B = [11, -20, -23, 8, 5, 3, 27, 12, 38, 30, -12, 40, 35]
The 1st entry from the right -> 35
The 3rd entry from the left is -23
Give the entry just left of 3.
5
Give the 1st entry.
11
The 4th-last entry: 30
The second entry from the right is 40

X = ((127, 81, 38, 224, 89, 109, 173, 141, 61, 136, 118, 229), (110, 139, 182, 77, 154, 118, 156, 160, 194, 111, 126, 96), (122, 133, 157, 94, 141, 130, 131, 133, 156, 113, 129, 102), (144, 160, 106, 199, 117, 106, 143, 166, 126, 188, 132, 181), (139, 148, 111, 170, 120, 119, 132, 144, 121, 163, 131, 159), (122, 119, 133, 113, 130, 134, 130, 121, 129, 111, 127, 119), (105, 148, 159, 144, 142, 78, 220, 230, 217, 149, 118, 170), (112, 154, 144, 170, 135, 76, 214, 229, 201, 166, 122, 185), (136, 160, 118, 185, 123, 102, 155, 178, 145, 181, 129, 175), (112, 92, 132, 94, 130, 136, 141, 114, 125, 82, 123, 114), (119, 120, 149, 90, 139, 136, 128, 121, 142, 101, 128, 101), (149, 146, 82, 205, 109, 118, 128, 140, 93, 182, 131, 183), (107, 76, 110, 117, 120, 129, 160, 120, 113, 79, 118, 142), (148, 146, 85, 206, 109, 117, 127, 141, 95, 180, 130, 184))
Give the 1st entry in reading order.
Answer: 127
Give the entry just left of the largest entry.
Answer: 220
Give the entry just left of the smallest entry.
Answer: 81
Give the fourth entry in reading order.
Answer: 224
The minimum: 38
The largest entry: 230
Give the entry just left of 96.
Answer: 126
The entry just right of the largest entry: 217
Give the second smallest entry.
Answer: 61

Read these off the matrix that follows. Indices start at 0.
1) Find the entry in the top-right corner.
2) Find the entry directly below 52.47.
3) Find the entry at row 0, column 1.
4) Find the entry in the bottom-left corner.
5) Find the entry directly above 6.36.
6) Find the entry directly below 62.48.
7) Find the largest entry.
8) Find the entry at the centre.
 -13.61    48.55    31.98   -39.37   -39.84    -5.92  -152.20    22.65    25.26    17.70    65.36
 -58.41   149.82   -64.49     2.24   103.50    10.73   -38.11   -12.93     6.36   -47.63   186.40
 170.73    91.36   -33.59    -3.45    33.07    -1.95   -30.71   -14.30   -24.62   -27.50   125.36
  77.49   -28.49   -33.81   158.63   169.48    -0.17    -9.26     1.76  -121.17   -56.34   -78.77
  82.35     8.27  -103.77   -78.07   -40.24    -9.12  -121.87    62.48    18.01   -76.29    56.31
  -4.32    76.77   -73.36   -14.37   -32.83   -27.07    92.88    26.09   -38.30    26.84    93.83
  73.70    46.00   108.86   -92.78   -75.29    -6.63  -159.04    61.30    41.32   -31.80    52.47
-130.28    61.84    44.59   -28.19   -69.91     4.58    60.83    70.64    52.23    95.57    64.90
  67.78   107.27  -216.76   -22.74   115.96    -6.41   -93.99   -52.33    15.48   -64.17    92.18
1) 65.36
2) 64.90
3) 48.55
4) 67.78
5) 25.26
6) 26.09
7) 186.40
8) -9.12

m =
array([[ -2,  -1, -15,  28, -17,  -7,   0,  13,  20, -20],
       [  9,   0, -10,  -3, -15,  -1,  11,   8,  16, -25],
       [ -3,  10,   2,  -5,  13,   9,  -6,  -4,  -7,  10],
       [ 15,   4,  -7,  -7,   0,  -1,  14,   2,   7, -15],
       [ -7, -23,   4,  10,  -8,  -6,   1,   6, -15,  15],
       [ -6,  23,   6, -16,  29,   4, -12, -23,   2,  -1]])
Read off the 1st entry in reading order.
A: -2
Read off the smallest entry in the first column.
A: -7
Read off the bottom-left entry.
A: -6
Read off the 2nd entry, reading row by row.
A: -1
Read off the entry directly above the smallest entry.
A: -20
Read off the top entry of the column that holds the largest entry.
A: -17
Read off the largest entry in the first column.
A: 15
Read off the last entry, reading row by row.
A: -1
The second entry on the main diagonal is 0
The entry directly above 7 -> -7
Read off the last entry of the smallest entry's row.
A: -25
The 4th entry from the end, reading row by row is -12
The largest entry in the first row: 28
The entry just left of the smallest entry is 16
The smallest entry in the last row is -23
Read off the entry just right of -17.
A: -7
Read off the third largest entry.
A: 23
Read off the entry directly below 28.
A: -3
Read off the entry directly below -2.
A: 9
The maximum is 29
The entry just right of 29 -> 4

grid = [-11, -9, 41, -8, 26, -1, 0]
Find the entry just left of -8.
Answer: 41
The minimum: -11
Find the entry just right of -11.
Answer: -9
